Below are the code and all the weights of a small trained network. Each question names an input and a class and asks about switching units off, where a switched-off unit gives its printed mean instead of its output.

import numpy as np


def w(rows, s, z=0):
    codes = np.array(rows[::2]) - 128.0
    scale = np.full(codes.shape[1], s)
    scale[-1] = z or s
    return codes * scale


def f(y):
    return y / 2 * (1 + np.tanh(0.7978845608 * (y + 0.044715 * y**3)))


def log_softmax(a):
    a = a - a.max(-1, keepdims=True)
    return a - np.log(np.exp(a).sum(-1, keepdims=True))


def net(x, mask):
    res = np.array(x, float).reshape(1, 8) / 4 @ E
    y = f(res @ A[0][:, :-1].T + A[0][:, -1])
    res = res + np.where(mask, y, B[0][:, -1]) @ B[0][:, :-1]
    return log_softmax(res[-1] @ U[:, :-1].T + U[:, -1])


A, B = {}, {}
E = w([
[245,135,114,104,112,230,203,64,128],'x0',
[95,130,174,110,83,185,160,185,122],'x1',
[163,106,225,146,136,145,150,47,65],'x2',
[132,12,100,159,227,160,141,133,103],'x3',
[159,158,63,106,141,127,99,54,79],'x4',
[88,51,161,78,135,75,141,149,22],'x5',
[149,176,128,104,170,112,173,104,161],'x6',
[71,116,184,2,177,160,106,135,76],'x7',
],0.0093)
A[0] = w([
[126,64,108,108,169,111,142,194,107,116],'n0',
[236,166,107,26,178,176,181,27,105,191],'n1',
[200,206,99,201,83,119,131,108,200,5],'n2',
[249,97,97,164,153,228,186,60,103,100],'n3',
[104,50,23,154,191,132,131,196,181,252],'n4',
[192,209,156,114,69,76,203,185,164,77],'n5',
[112,113,254,134,171,80,201,140,154,115],'n6',
[185,147,230,147,128,164,176,142,158,249],'n7',
[115,105,84,150,153,10,84,87,29,148],'n8',
],0.008,0.0035)
B[0] = w([
[80,75,166,109,160,92,132,154,80,167],'n0',
[181,196,104,180,135,68,1,108,145,250],'n1',
[63,98,173,52,111,133,148,205,100,218],'n2',
[207,95,78,170,149,158,143,44,53,243],'n3',
[151,134,195,118,168,33,135,179,87,223],'n4',
[90,87,47,172,113,191,161,104,161,191],'n5',
[215,120,145,156,177,62,129,144,98,167],'n6',
[149,137,58,158,115,94,134,141,102,200],'n7',
[176,175,113,119,148,11,140,183,160,197],'n8',
],0.01,0.013)
U = w([
[76,23,211,50,136,127,165,165,13,158],'0',
[47,172,117,58,117,254,58,133,173,101],'1',
[121,78,162,104,165,202,148,37,193,3],'2',
[140,210,138,124,140,44,82,169,156,175],'3',
[89,121,59,124,78,193,213,135,182,98],'4',
[186,136,66,237,123,149,122,53,121,156],'5',
],0.0089,0.0055)

Each question gives the input, the list of numbers given to net, and the class t.
The units are the neurons (one row each of A and B). Each row of codes is followed by its name. A weight is (code - 128) times the scale printed after its matrix; where a second scale follows, it is the last column's (A, B and U).
mask holds one flag per neuron, in row order. A switched-off neuron (its flag False) gives its mean, the last column of its row in B, instead of its output. The means were averaged over made-up inputs and are rounded, as every weight is.
A unit's drop is (log p(t) with every unit on - log p(t) with that unit switched off) / (log p(t) with every unit on - log p(t) with every unit switched off).
The circuit of an input: a set's keep is (log p(t) with only the set's units on - log p(t) with every unit switched off) / (log p(t) with every unit on - log p(t) with every unit switched off). Starting from all 9 units, units are removed one at a time, each time the one whose removal leaves the highest keep (on an exact tie, the one counted first), for as long as the keep stays at least 0.8.
circuit, biggest first: the units of the circuit, biggest drop first
top k neurons: the k neurons with the biggest drops, biggest first
drop of u: that unit's drop, to one decimal
input [3,6,-6,-2,1,-3,-4,-1], class 4: top neuron : (n1)
input [1,5,5,1,-7,-6,-2,4], class 5: top 4 neurons : (n2 n7 n4 n6)
input [4,7,3,-7,3,-8,-3,-7], class 4: circuit, biggest first : (n2 n5)
input [-4,0,-5,-8,-2,5,0,-3], class 4: circuit, biggest first : (n1 n5)
input [0,6,3,-7,7,3,-1,-1], class 5: top 2 neurons : (n2 n4)
input [1,-4,2,4,5,2,5,8], class 3: top 3 neurons : (n8 n1 n5)
input [6,-7,1,-2,5,8,-6,4], class 3: top 3 neurons : (n8 n5 n1)
input [2,4,-5,5,4,-5,-6,-8], class 0: circuit, biggest first : (n2 n1)
input [-6,-2,6,-1,6,0,-5,-6], class 3: top 2 neurons : (n8 n3)
input [2,-5,3,3,3,0,-8,8], class 3: top 2 neurons : (n8 n5)
input [-4,-3,7,-4,0,5,-5,6], class 3: top 4 neurons : (n8 n2 n3 n6)
input [-6,4,1,3,-5,-3,-6,-8], class 0: top 2 neurons : (n1 n8)
input [-5,-8,6,5,4,-2,-7,-6], class 3: drop of n8 : 0.7
input [6,1,5,0,-3,6,-1,-2], class 5: drop of n1 : 0.0
input [-5,7,-7,-8,0,3,-6,-3], class 1: drop of n7 : 0.1
input [2,4,-8,-2,1,-7,3,6], class 1: top neuron : (n8)
